Below are the code and all the weights of a small trained network. Each question names an input and a class and asks about switching units off, where a switched-off unit gives its printed mean instead of its output.

import numpy as np


def w(rows, s, z=0):
    codes = np.array(rows[::2]) - 128.0
    scale = np.full(codes.shape[1], s)
    scale[-1] = z or s
    return codes * scale


def norm(h):
    return h / np.sqrt((h * h).mean(-1, keepdims=True) + 1e-5)


def f(y):
    return y / 2 * (1 + np.tanh(0.7978845608 * (y + 0.044715 * y**3)))


def log_softmax(a):
    a = a - a.max(-1, keepdims=True)
    return a - np.log(np.exp(a).sum(-1, keepdims=True))


def net(x, mask):
    res = np.array(x, float).reshape(1, 4) / 4 @ E
    u = 0
    for l in range(4):
        y = f(norm(res) @ A[l][:, :-1].T + A[l][:, -1])
        res = res + np.where(mask[u : u + 5], y, B[l][:, -1]) @ B[l][:, :-1]
        u += 5
    return log_softmax(norm(res)[-1] @ U[:, :-1].T + U[:, -1])


A, B = {}, {}
E = w([
[127,128,127],'x0',
[135,85,2],'x1',
[164,86,174],'x2',
[237,159,123],'x3',
],0.0077)
A[0] = w([
[170,85,111,3],'L0N0',
[115,135,103,142],'L0N1',
[89,1,83,36],'L0N2',
[179,192,156,99],'L0N3',
[105,152,130,29],'L0N4',
],0.01,0.0035)
B[0] = w([
[170,116,42,106],'L0N0',
[131,39,202,151],'L0N1',
[78,2,147,228],'L0N2',
[114,223,218,252],'L0N3',
[132,147,94,86],'L0N4',
],0.0072,0.0023)
A[1] = w([
[142,46,161,122],'L1N0',
[234,109,51,72],'L1N1',
[132,124,100,159],'L1N2',
[236,165,2,3],'L1N3',
[151,135,76,143],'L1N4',
],0.0091,0.0047)
B[1] = w([
[76,76,120,178],'L1N0',
[119,48,202,238],'L1N1',
[181,115,112,162],'L1N2',
[92,69,250,253],'L1N3',
[175,133,161,165],'L1N4',
],0.014,0.0022)
A[2] = w([
[132,114,155,253],'L2N0',
[144,120,180,250],'L2N1',
[113,157,154,128],'L2N2',
[101,122,183,20],'L2N3',
[137,86,4,114],'L2N4',
],0.014,0.0048)
B[2] = w([
[155,84,60,223],'L2N0',
[153,101,76,254],'L2N1',
[94,54,76,161],'L2N2',
[60,104,166,142],'L2N3',
[2,110,67,168],'L2N4',
],0.0094,0.0072)
A[3] = w([
[229,173,165,215],'L3N0',
[216,115,162,83],'L3N1',
[75,70,70,252],'L3N2',
[31,135,207,249],'L3N3',
[139,3,208,149],'L3N4',
],0.0081,0.0037)
B[3] = w([
[131,117,2,205],'L3N0',
[131,66,53,157],'L3N1',
[163,243,217,254],'L3N2',
[183,179,93,208],'L3N3',
[163,143,163,248],'L3N4',
],0.0088,0.0058)
U = w([
[114,250,156,166],'0',
[160,212,31,56],'1',
[151,168,234,176],'2',
[202,110,53,130],'3',
[47,170,73,242],'4',
[187,73,169,136],'5',
[59,49,132,53],'6',
[168,50,145,5],'7',
],0.025,0.0014)

Each question gives the input, the list of numbers given to net, and the class t.
The units are the neurons (one row each of A and B). Each row of codes is followed by its name. A weight is (code - 128) times the scale printed after its matrix; where a second scale follows, it is the last column's (A, B and U).
mask holds one flag per neuron, layer by layer. A switched-off neuron (its flag False) gives its mean, the last column of its row in B, instead of its output. The means were averaged over made-up inputs and are rounded, as every weight is.
A unit's drop is (log p(t) with every unit on - log p(t) with that unit switched off) / (log p(t) with every unit on - log p(t) with every unit switched off).
The circuit of an input: a set's keep is (log p(t) with only the set's units on - log p(t) with every unit switched off) / (log p(t) with every unit on - log p(t) with every unit switched off). Starting from the 12 units with the biggest drops (on a tie, the unit counted first), units are removed one at a time, each time the one whose removal leaves the highest keep (on an exact tie, the one counted first), for as long as the keep stays at least 0.8.
circuit, biggest first: the units of the circuit, biggest drop first
k most important neurons: the k neurons with the biggest drops, biggest first
top k neurons in layer l: the k neurons of layer l with the biggest drops, biggest first
drop of u: that unit's drop, to one decimal
input [-6,-8,-7,-6], class 0: circuit, biggest first	L3N3
input [-3,-7,2,1], class 3: 3 most important neurons	L0N2, L2N4, L1N3
input [0,-4,0,1], class 1: circuit, biggest first	L1N1, L1N3
input [-7,-8,1,1], class 3: circuit, biggest first	L1N3, L3N2, L1N1, L2N1
input [-2,6,6,-1], class 6: circuit, biggest first	L2N4, L1N3, L3N0
input [6,-1,0,6], class 1: 2 most important neurons	L0N3, L1N3
input [-6,-1,-1,6], class 1: 3 most important neurons	L0N3, L1N3, L1N1
input [5,0,-1,4], class 1: circuit, biggest first	L0N3, L1N3
input [-4,-1,-4,1], class 1: 4 most important neurons	L1N3, L1N1, L0N2, L2N4
input [7,-3,-6,1], class 1: 3 most important neurons	L1N1, L1N3, L0N2
input [-7,-3,2,3], class 3: 2 most important neurons	L3N2, L2N4
input [1,7,0,-2], class 4: 3 most important neurons	L2N4, L1N3, L3N2
input [8,7,0,0], class 4: 4 most important neurons	L0N2, L2N4, L1N3, L3N2
input [4,2,-5,6], class 5: circuit, biggest first	L1N3
input [4,0,2,0], class 2: 2 most important neurons	L3N2, L3N0
input [-5,4,4,8], class 7: 2 most important neurons	L1N3, L3N2
input [4,8,8,0], class 6: 4 most important neurons	L0N2, L2N4, L1N3, L1N0
input [-8,1,2,8], class 7: drop of L1N1	0.9
input [-8,-4,-7,-3], class 0: drop of L3N0	0.3
input [-1,6,6,4], class 7: drop of L3N4	-0.1
input [-2,-5,7,5], class 3: drop of L1N4	0.0
input [-2,-2,7,-1], class 2: top neuron in layer 2	L2N3
